Where the symbols take the states:
tefo da lato
tefo zi gudu
tefo ru pebe
tefo ne rega
bapu zi koma
bapu le lato
bapu ru kupa
bapu ne tela
nufe bu fevi
nufe le zefa
nufe ru voma
nufe pu fedo
lari da bada
lari bu bofe
lari zi nami
lari le sefi
lari ru pazo
lari ne kevu
lari pu rume
mevi le moba
mevi ru bino
mevi ne fevi
mevi pu koma
matu zi bino
matu le viza
matu ne fola
matu pu kupa
sefi da dema
sefi bu bomi
sefi zi rabe
sefi le lari
sefi ru kota
sefi ne kiba
sefi pu zema
gebo bu koma
gebo le kida
gebo ru regu
gebo ne fedo
pilu da zema
pilu bu gibo
pilu zi buka
pilu pu dema
lebu da zezu
lebu bu voma
lebu zi fola
lebu le tepe
lebu ru fevi
lebu ne bino
lebu pu deda
tevi da rega
tevi bu kota
tevi zi garu
tevi le tela
tevi ru bomi
tevi ne lato
tevi pu gena
kina da buka
kina bu tepe
kina zi zema
kina le voma
kina ru zefa
kina ne toba
kina pu rabe
muvu da pebe
muvu bu kiba
muvu zi megi
muvu le kupa
muvu ru lato
muvu ne bomi
muvu pu viza
zefa da kesu
zefa bu fefo
zefa zi vegi
zefa le nufe
zefa ru kina
zefa ne popa
zefa pu tupi
bofe da dabe
bofe bu lari
bofe zi deda
bofe le bomi
bofe ru tela
bofe ne kupa
bofe pu fola
popa bu moba
popa ru toba
popa ne zefa
popa pu kida
disa da toba
disa bu geto
disa ne buka
disa pu kodo
loru da rofi
loru bu rabe
loru zi bomi
loru le deda
loru ru garu
loru ne megi
loru pu tepe
futu da fedo
futu bu faru
futu le mulu
futu ru vopa
reso da rabe
reso bu rofi
reso zi dema
reso le vopa
reso ru mulu
reso ne kodo
reso pu buka
fefo da rimi
fefo bu zefa
fefo zi gena
fefo le fevi
fefo ru tepe
fefo ne moba
fefo pu garu
pazo bu tela
pazo zi fedo
pazo le kota
pazo ru lari
vopa da nami
vopa bu bome
vopa zi bada
vopa le reso
vopa ru futu
vopa ne nonu
vopa pu mape
kupa da vuzu
kupa bu kevu
kupa zi mibo
kupa le muvu
kupa ru bapu
kupa ne bofe
kupa pu matu
lise bu lato
lise zi kida
lise ru kiba
lise ne kota
koma da suro
koma bu gebo
koma zi bapu
koma le vise
koma ru mibo
koma ne duvi
koma pu mevi
vegi bu gena
vegi zi zefa
vegi ru zema
vegi pu kota
detu da fola
detu zi zezu
detu le gibo
detu pu dabe
lave da tepe
lave bu buka
lave zi gibo
lave le zezu
lave ru rimi
lave ne geto
lave pu rofi
moba da nala
moba bu popa
moba zi dume
moba le mevi
moba ru bade
moba ne fefo
moba pu vise
vise da gudu
vise bu kida
vise zi lato
vise le koma
vise ru megi
vise ne garu
vise pu moba
befu bu viza
befu zi toba
befu ne zema
befu pu kiba
tepe da lave
tepe bu kina
tepe zi lema
tepe le lebu
tepe ru fefo
tepe ne bade
tepe pu loru
suro da koma
suro le gudu
suro ru tise
suro ne faru
fedo da futu
fedo bu duvi
fedo zi pazo
fedo le tupi
fedo ru nami
fedo ne gebo
fedo pu nufe
nuku da gena
nuku zi rimi
nuku ru gibo
nuku pu rega
dume zi moba
dume ru viza
dume ne gena
dume pu lato
lema da gibo
lema bu zema
lema zi tepe
lema le fola
lema ru gena
lema ne viza
lema pu bomi
kida da vadi
kida bu vise
kida zi lise
kida le gebo
kida ru filo
kida ne tupi
kida pu popa
vadi da kida
vadi bu gudu
vadi ru kodo
vadi ne mulu
zezu da lebu
zezu bu mape
zezu zi detu
zezu le lave
zezu ru vefa
zezu ne ruri
zezu pu bome
tela da firo
tela bu pazo
tela zi duvi
tela le tevi
tela ru bofe
tela ne bapu
tela pu kope
rega da tevi
rega bu dari
rega zi susa
rega le firo
rega ru sifo
rega ne tefo
rega pu nuku
bubu da megi
bubu bu kodo
bubu zi pebe
bubu le tise
bubu ru gudu
bubu ne rofi
bubu pu geto
buka da kina
buka bu lave
buka zi pilu
buka le mape
buka ru kesu
buka ne disa
buka pu reso
voma da mape
voma bu lebu
voma zi rume
voma le kina
voma ru nufe
voma ne loma
voma pu nami
dari da kota
dari bu rega
dari zi mulu
dari ru dema
zema da pilu
zema bu lema
zema zi kina
zema le rume
zema ru vegi
zema ne befu
zema pu sefi
mulu da tupi
mulu bu susa
mulu zi dari
mulu le futu
mulu ru reso
mulu ne vadi
mulu pu kesu
loma bu bino
loma le toba
loma ne voma
loma pu regu
giba da viza
giba zi geto
giba ne gibo
giba pu pebe
fevi da vefa
fevi bu nufe
fevi zi kope
fevi le fefo
fevi ru lebu
fevi ne mevi
fevi pu duvi
sifo da bomi
sifo bu dema
sifo zi rofi
sifo le dabe
sifo ru rega
sifo ne pebe
sifo pu gibo
viza da giba
viza bu befu
viza zi bade
viza le matu
viza ru dume
viza ne lema
viza pu muvu
nami da vopa
nami bu deda
nami zi lari
nami le rabe
nami ru fedo
nami ne regu
nami pu voma
filo da kodo
filo bu megi
filo zi kiba
filo le regu
filo ru kida
filo ne rabe
filo pu toba
ruri da bino
ruri le geto
ruri ne zezu
ruri pu tise
fola da detu
fola bu rume
fola zi lebu
fola le lema
fola ru kope
fola ne matu
fola pu bofe
faru da duvi
faru bu futu
faru zi firo
faru le susa
faru ru bome
faru ne suro
faru pu vefa
dabe da bofe
dabe bu bada
dabe zi bome
dabe le sifo
dabe ru firo
dabe ne vuzu
dabe pu detu
gena da nuku
gena bu vegi
gena zi fefo
gena le kope
gena ru lema
gena ne dume
gena pu tevi
toba da disa
toba bu bade
toba zi befu
toba le loma
toba ru popa
toba ne kina
toba pu filo
bada da lari
bada bu dabe
bada zi vopa
bada le dema
rabe da reso
rabe bu loru
rabe zi sefi
rabe le nami
rabe ru tupi
rabe ne filo
rabe pu kina
kesu da zefa
kesu bu rimi
kesu ru buka
kesu pu mulu
dema da sefi
dema bu sifo
dema zi reso
dema le bada
dema ru dari
dema ne puse
dema pu pilu
firo da tela
firo zi faru
firo le rega
firo ru dabe
gibo da lema
gibo bu pilu
gibo zi lave
gibo le detu
gibo ru nuku
gibo ne giba
gibo pu sifo
bome da deda
bome bu vopa
bome zi dabe
bome le rofi
bome ru faru
bome ne tise
bome pu zezu
pebe da muvu
pebe bu puse
pebe zi bubu
pebe le vuzu
pebe ru tefo
pebe ne sifo
pebe pu giba
vefa da fevi
vefa le rimi
vefa ru zezu
vefa pu faru
bomi da sifo
bomi bu sefi
bomi zi loru
bomi le bofe
bomi ru tevi
bomi ne muvu
bomi pu lema
deda da bome
deda bu nami
deda zi bofe
deda le loru
deda ru duvi
deda ne mibo
deda pu lebu
mape da voma
mape bu zezu
mape le buka
mape pu vopa
regu da nonu
regu bu mibo
regu zi kevu
regu le filo
regu ru gebo
regu ne nami
regu pu loma
kodo da filo
kodo bu bubu
kodo zi puse
kodo le nonu
kodo ru vadi
kodo ne reso
kodo pu disa
susa da garu
susa bu mulu
susa zi rega
susa le faru
susa ru rofi
susa ne gudu
susa pu rimi
kevu bu kupa
kevu zi regu
kevu le kiba
kevu ne lari
kiba da puse
kiba bu muvu
kiba zi filo
kiba le kevu
kiba ru lise
kiba ne sefi
kiba pu befu
lato da tefo
lato bu lise
lato zi vise
lato le bapu
lato ru muvu
lato ne tevi
lato pu dume
rofi da loru
rofi bu reso
rofi zi sifo
rofi le bome
rofi ru susa
rofi ne bubu
rofi pu lave
gudu da vise
gudu bu vadi
gudu zi tefo
gudu le suro
gudu ru bubu
gudu ne susa
gudu pu nala
rume bu fola
rume zi voma
rume le zema
rume pu lari
tupi da mulu
tupi bu garu
tupi zi kota
tupi le fedo
tupi ru rabe
tupi ne kida
tupi pu zefa
rimi da fefo
rimi bu kesu
rimi zi nuku
rimi le vefa
rimi ru lave
rimi ne nala
rimi pu susa
duvi da faru
duvi bu fedo
duvi zi tela
duvi le garu
duvi ru deda
duvi ne koma
duvi pu fevi
puse da kiba
puse bu pebe
puse zi kodo
puse ne dema
garu da susa
garu bu tupi
garu zi tevi
garu le duvi
garu ru loru
garu ne vise
garu pu fefo
kota da dari
kota bu tevi
kota zi tupi
kota le pazo
kota ru sefi
kota ne lise
kota pu vegi
mibo da tise
mibo bu regu
mibo zi kupa
mibo le megi
mibo ru koma
mibo ne deda
mibo pu bino
kope zi fevi
kope le gena
kope ru fola
kope pu tela
bino da ruri
bino bu loma
bino zi matu
bino le bade
bino ru mevi
bino ne lebu
bino pu mibo
geto da bade
geto bu disa
geto zi giba
geto le ruri
geto ru nala
geto ne lave
geto pu bubu
megi da bubu
megi bu filo
megi zi muvu
megi le mibo
megi ru vise
megi ne loru
megi pu bade
vuzu da kupa
vuzu zi tise
vuzu le pebe
vuzu ne dabe
tise da mibo
tise bu nonu
tise zi vuzu
tise le bubu
tise ru suro
tise ne bome
tise pu ruri
nala da moba
nala ru geto
nala ne rimi
nala pu gudu
nonu da regu
nonu bu tise
nonu le kodo
nonu ne vopa
bade da geto
bade bu toba
bade zi viza
bade le bino
bade ru moba
bade ne tepe
bade pu megi

In the rows, 40 stands for zero.

The rows follow the links: the fewer symbols apart two states are, the more alike their rows tend to be.

Each row is also shifted at random along 8 hidden directions that mean nothing.

Each row, then its state:
45,40,44,36,35,30,32,29,32,28,41,46,53,42,41,39,43,36,38,42,34,48,30,58,41,41,45,33,40,36,45,53,41,45,34,42,38,43,42,37,43,35,51,42,38; state faru
27,39,39,47,37,43,46,47,43,39,46,45,36,44,46,45,37,39,46,39,46,51,46,44,40,32,44,35,48,39,45,46,45,44,48,36,45,41,43,35,46,42,38,37,43; state viza
21,31,49,32,49,32,40,41,21,41,60,62,62,47,41,49,45,35,41,41,45,35,38,66,30,50,29,41,47,27,40,56,40,41,42,52,42,50,46,33,43,31,49,41,40; state kida
45,33,40,56,35,35,39,40,43,44,36,43,50,27,29,42,37,42,35,48,30,34,33,55,54,31,46,35,43,48,35,34,48,51,29,42,39,44,38,36,36,35,41,38,34; state kina
38,41,41,41,49,44,40,44,25,43,56,49,36,46,40,40,43,39,53,40,58,39,40,32,36,43,31,47,38,34,41,43,28,38,46,48,45,44,41,40,45,33,47,45,42; state fedo
49,40,39,41,56,31,36,36,38,44,29,38,40,28,25,34,35,38,28,36,44,35,47,48,47,42,41,49,34,43,43,35,44,41,47,45,43,41,42,42,35,29,39,49,44; state lari
44,43,38,37,31,52,41,42,38,34,44,39,24,53,55,43,48,43,54,44,46,49,33,24,36,33,43,38,42,35,40,35,35,41,37,39,36,37,34,36,49,47,39,32,36; state vefa
55,51,34,55,30,43,38,40,20,38,40,27,38,46,53,36,43,35,63,41,54,47,39,30,44,37,47,35,44,33,49,45,27,55,51,34,37,36,40,34,39,44,47,47,37; state tefo
53,46,47,31,43,48,44,47,27,38,39,32,40,40,47,49,47,37,50,48,40,37,43,40,28,45,33,54,46,39,32,25,53,47,52,35,46,41,41,32,46,48,35,38,34; state vise
46,44,46,45,44,45,46,35,49,38,43,38,55,43,46,39,31,39,43,45,34,34,42,54,39,52,37,44,46,43,33,43,52,42,42,44,34,40,45,46,42,50,39,41,36; state reso
47,35,37,58,32,41,44,41,41,41,51,37,43,41,45,44,41,40,52,45,40,46,40,36,43,32,40,32,47,38,43,48,31,53,39,33,43,46,47,34,38,41,48,38,40; state moba
48,42,36,49,43,41,35,36,47,42,45,35,43,40,45,38,31,39,47,39,50,45,51,32,44,51,44,37,47,42,47,49,26,43,46,38,36,28,49,42,32,45,55,49,46; state tise
44,38,34,39,43,31,39,44,37,40,32,36,40,34,37,35,43,38,35,34,41,40,45,41,43,39,41,43,35,47,41,46,39,38,46,34,46,33,38,39,38,37,38,48,48; state kevu
45,43,35,46,36,36,38,32,26,36,44,38,42,51,44,34,41,36,58,40,49,50,33,37,42,40,41,32,42,36,45,54,24,46,40,42,37,41,41,41,49,35,48,50,43; state futu
29,35,44,29,38,39,41,52,29,43,41,45,35,40,41,37,46,42,42,36,40,35,38,33,36,36,38,44,38,48,35,42,41,33,38,38,42,36,32,41,46,43,36,44,44; state filo
26,35,49,32,46,40,38,44,40,40,42,48,35,42,39,46,37,42,34,38,43,46,43,46,39,31,41,44,41,37,48,40,49,33,42,47,46,46,38,40,46,34,36,36,45; state lema
41,39,48,37,43,45,36,40,37,43,41,35,59,40,48,41,39,40,38,43,33,31,41,45,39,52,40,42,44,44,40,38,38,37,37,40,32,33,43,42,28,46,45,41,38; state bubu
28,36,37,41,36,30,30,35,42,45,24,35,41,33,28,38,35,39,26,38,36,42,38,45,54,34,49,28,38,37,50,44,39,40,28,38,33,43,37,43,36,36,43,40,47; state giba
65,33,33,66,46,38,40,32,59,46,38,32,51,22,31,41,35,39,33,54,30,37,45,54,52,42,41,46,47,47,32,27,46,59,40,41,40,40,48,36,25,35,41,39,34; state voma
40,31,36,51,43,32,38,37,37,45,51,44,58,35,35,46,38,35,41,44,41,39,44,59,46,44,36,33,51,31,46,56,36,51,43,45,41,54,51,33,33,29,53,41,44; state popa
60,39,32,54,40,31,40,39,47,39,46,37,38,34,36,31,34,39,49,39,46,49,49,34,46,38,41,36,40,51,47,54,29,44,46,38,46,35,44,44,40,39,48,56,48; state nami
22,40,44,44,40,40,38,38,30,42,46,50,51,49,43,35,39,38,44,38,44,38,32,49,42,39,43,34,39,36,43,48,38,38,35,51,33,44,37,45,42,39,40,42,37; state dema
22,36,43,35,43,33,38,34,46,39,42,52,55,43,38,40,39,39,35,40,36,38,34,61,39,50,41,38,43,43,36,49,48,41,31,44,34,41,45,46,43,41,42,42,38; state nonu
17,39,42,36,42,44,39,40,38,37,38,44,30,48,44,48,37,41,45,45,54,47,39,36,38,37,47,43,46,37,40,34,47,44,40,38,34,36,41,38,53,43,39,33,36; state ruri
41,43,39,39,45,47,40,40,26,51,36,33,46,40,40,40,44,41,42,45,41,27,35,38,41,50,36,45,42,33,33,32,33,41,35,42,31,42,39,40,34,39,39,43,38; state vadi
48,46,36,29,24,43,51,45,64,27,44,38,29,53,49,35,44,44,43,34,24,47,38,32,31,36,42,27,40,47,34,50,48,26,30,33,43,37,34,42,54,59,29,34,45; state kesu
44,40,42,46,47,41,39,39,34,44,44,41,42,38,37,47,39,40,40,43,42,41,43,45,42,41,38,46,43,28,45,33,39,46,49,47,42,52,46,35,37,31,43,34,38; state gena
39,39,48,20,43,37,35,46,19,38,38,40,53,50,54,40,44,33,43,36,41,41,41,52,32,43,42,42,45,36,46,47,45,33,43,45,36,35,40,38,38,41,38,38,44; state pebe
50,38,37,51,42,48,43,41,39,43,51,39,40,43,44,46,40,41,50,47,42,41,43,41,38,39,38,44,48,34,39,38,40,46,45,48,45,45,41,33,39,39,40,36,37; state zefa
55,46,32,57,26,39,40,36,33,44,32,33,47,37,37,27,45,40,45,40,31,37,28,37,49,38,45,28,37,39,41,44,30,46,31,39,35,42,37,42,29,40,43,46,38; state dari
39,44,47,57,33,43,39,44,35,47,37,46,46,32,38,36,42,44,40,40,35,35,34,39,49,37,43,40,34,45,40,30,41,46,37,40,40,42,37,40,34,40,40,43,30; state bomi
31,38,49,55,38,52,42,48,30,49,45,58,43,45,48,40,48,47,46,40,45,38,31,32,42,39,42,45,33,47,38,31,36,45,38,45,42,35,37,42,35,41,36,41,31; state bofe

Start, symbols taken left to right, then the state you end at.
Answers are names.
42,36,46,40,49,38,39,44,38,47,47,46,51,30,33,40,36,42,36,39,38,30,42,49,40,46,34,45,39,43,37,40,40,34,40,52,40,39,41,41,33,37,43,46,41
da zi zi da le ne ne -> nami
29,47,44,52,31,43,36,37,30,42,38,45,40,41,41,35,46,43,42,42,44,37,23,37,47,36,45,33,34,34,44,38,35,49,33,44,36,45,36,40,41,36,43,40,27
pu pu zi ru le zi pu le -> gibo
54,35,39,42,40,43,38,43,27,41,32,33,42,36,43,49,45,38,42,52,34,37,36,42,37,39,42,51,45,37,31,20,51,56,42,36,41,43,42,32,35,37,38,32,33
ne ru pu zi bu ru -> pazo
46,42,34,55,30,40,41,40,42,48,34,32,45,36,39,32,39,41,45,44,36,38,36,35,51,38,43,30,44,50,35,43,37,43,32,31,33,35,37,41,34,47,41,45,42
ru bu bu da ne ne ne da -> mulu
38,46,43,41,44,37,33,34,25,35,28,39,38,42,42,39,38,37,44,41,49,46,36,43,45,36,48,44,38,39,47,31,47,51,45,44,36,38,37,38,46,36,39,44,34
pu pu ne ne -> dabe
59,35,39,41,40,45,45,43,50,40,51,44,43,42,44,43,46,40,41,43,33,42,43,41,34,44,36,46,43,40,34,41,39,37,38,43,47,39,44,38,33,42,39,36,40
le pu le pu ru -> voma
59,39,43,21,49,43,42,44,48,39,40,33,31,38,41,46,39,42,34,38,33,37,52,30,34,44,33,49,39,39,40,40,38,22,46,41,48,45,38,42,38,41,40,35,50
ru le ru bu ru -> voma
35,38,47,30,48,40,36,44,41,44,30,38,31,30,30,47,35,42,30,44,36,38,42,43,44,31,41,49,39,40,39,24,53,36,40,42,43,47,36,45,45,34,36,34,39
ne le ru ne -> fevi
35,33,45,16,45,37,31,40,34,33,36,45,35,46,45,44,38,39,35,34,44,49,40,39,37,39,44,42,39,38,46,45,40,24,35,47,37,42,34,43,46,35,39,36,51
da da bu bu zi zi ne le -> geto
56,38,43,27,44,34,35,35,33,32,38,36,51,46,48,33,37,33,45,39,36,46,44,50,37,46,40,45,44,43,41,50,46,34,40,41,38,33,43,43,43,38,41,44,49
pu bu ne le le ne bu -> mape
30,41,43,47,34,45,49,51,39,42,54,46,42,48,51,38,45,39,50,39,43,40,42,39,35,40,38,39,42,46,39,47,39,42,45,41,46,34,38,38,45,53,34,44,36
ne bu zi bu pu le ne -> loma
52,45,42,16,40,44,33,48,18,37,36,35,25,53,56,35,45,40,56,31,53,49,38,12,31,33,44,46,37,46,46,41,27,21,44,43,35,24,27,45,44,41,38,43,48
le ru da le le ru pu -> tepe
35,43,34,46,45,50,46,36,67,51,38,34,28,35,31,39,30,46,33,43,37,31,46,30,46,45,42,44,40,42,30,31,45,31,33,42,35,40,40,50,40,47,33,38,35
pu bu ne pu ne -> lave
33,32,37,44,33,43,42,50,37,45,45,46,35,42,46,42,46,43,48,39,41,40,40,31,43,30,42,35,43,47,40,44,35,36,35,39,40,36,33,37,40,41,36,38,45
le pu le ru bu -> vise
47,40,43,45,34,33,36,37,30,37,34,46,43,35,35,38,47,42,39,43,34,40,29,42,42,36,38,40,33,42,37,33,40,49,33,35,41,45,38,36,39,34,44,42,35
ru zi da ru ru -> dabe
